Below are the code and all the weights of a small trained network. Each question names an input and a class and asks about switching units off, where a switched-off unit gives its printed mean instead of its output.

import numpy as np


def w(rows, s, z=0):
    codes = np.array(rows[::2]) - 128.0
    scale = np.full(codes.shape[1], s)
    scale[-1] = z or s
    return codes * scale


def f(y):
    return np.maximum(y, 0)


def log_softmax(a):
    a = a - a.max(-1, keepdims=True)
    return a - np.log(np.exp(a).sum(-1, keepdims=True))


def net(x, mask):
    res = np.array(x, float).reshape(1, 8) / 4 @ E
    y = f(res @ A[0][:, :-1].T + A[0][:, -1])
    res = res + np.where(mask, y, B[0][:, -1]) @ B[0][:, :-1]
    return log_softmax(res[-1] @ U[:, :-1].T + U[:, -1])


A, B = {}, {}
E = w([
[134,125,112,149,148],'x0',
[147,100,95,148,135],'x1',
[83,127,35,8,198],'x2',
[172,112,132,120,148],'x3',
[26,6,219,127,218],'x4',
[143,111,116,129,128],'x5',
[170,109,111,141,161],'x6',
[95,190,166,128,152],'x7',
],0.012)
A[0] = w([
[192,225,68,135,85,155],'N0',
[89,162,38,178,64,99],'N1',
[236,192,127,106,72,120],'N2',
[180,141,184,255,72,6],'N3',
[76,44,179,162,206,206],'N4',
[91,142,21,45,159,74],'N5',
[162,122,204,243,41,39],'N6',
[192,123,123,121,108,98],'N7',
[177,203,72,132,85,167],'N8',
],0.0089,0.0018)
B[0] = w([
[38,44,187,169,49,230],'N0',
[115,132,178,129,108,181],'N1',
[153,105,159,147,113,215],'N2',
[171,196,113,64,137,228],'N3',
[127,61,150,153,120,251],'N4',
[150,167,82,8,143,222],'N5',
[204,170,88,87,176,237],'N6',
[102,135,145,156,180,159],'N7',
[111,101,145,149,100,213],'N8',
],0.011,0.014)
U = w([
[84,2,198,180,142,2],'0',
[198,214,20,34,187,254],'1',
],0.0068,7.3e-05)

Each question gives the input, the list of numbers given to net, and the class t.
The units are the neurons (one row each of A and B). Each row of codes is followed by its name. A weight is (code - 128) times the scale printed after its matrix; where a second scale follows, it is the last column's (A, B and U).
mask holds one flag per neuron, in row order. A switched-off neuron (its flag False) gives its mean, the last column of its row in B, instead of its output. The means were averaged over made-up inputs and are rounded, as every weight is.
A unit's drop is (log p(t) with every unit on - log p(t) with that unit switched off) / (log p(t) with every unit on - log p(t) with every unit switched off).
The circuit of an input: a set's keep is (log p(t) with only the set's units on - log p(t) with every unit switched off) / (log p(t) with every unit on - log p(t) with every unit switched off). Starting from all 9 units, units are removed one at a time, each time the one whose removal leaves the highest keep (on an exact tie, the one counted first), for as long as the keep stays at least 0.8.
circuit, biggest first: the units of the circuit, biggest drop first
top k neurons: the k neurons with the biggest drops, biggest first
drop when u is switched off: that unit's drop, to one decimal
input [7,6,4,0,-6,4,7,-7], class 0: circuit, biggest first	[N0]
input [-7,-3,-4,0,-4,2,6,2], class 0: top 2 neurons	[N0; N5]
input [-2,2,-2,-5,0,8,-3,-2], class 1: top 2 neurons	[N0; N4]
input [0,-3,3,5,-4,6,-6,4], class 0: top 3 neurons	[N0; N6; N3]
input [5,-7,4,-3,3,-5,-8,-8], class 1: top 4 neurons	[N0; N5; N8; N2]
input [2,-4,-7,-5,-4,6,6,0], class 1: top 2 neurons	[N3; N6]
input [-4,-8,-4,1,3,8,2,4], class 1: top 2 neurons	[N0; N6]
input [-7,-7,3,-2,-4,-5,-4,-8], class 0: top 3 neurons	[N0; N6; N3]
input [-3,-8,-6,7,2,1,4,-1], class 1: drop when N0 is switched off	0.0
input [2,8,-5,1,3,5,-6,-1], class 1: drop when N6 is switched off	0.1
input [8,-8,-4,-6,-7,-6,6,-5], class 0: drop when N0 is switched off	1.4
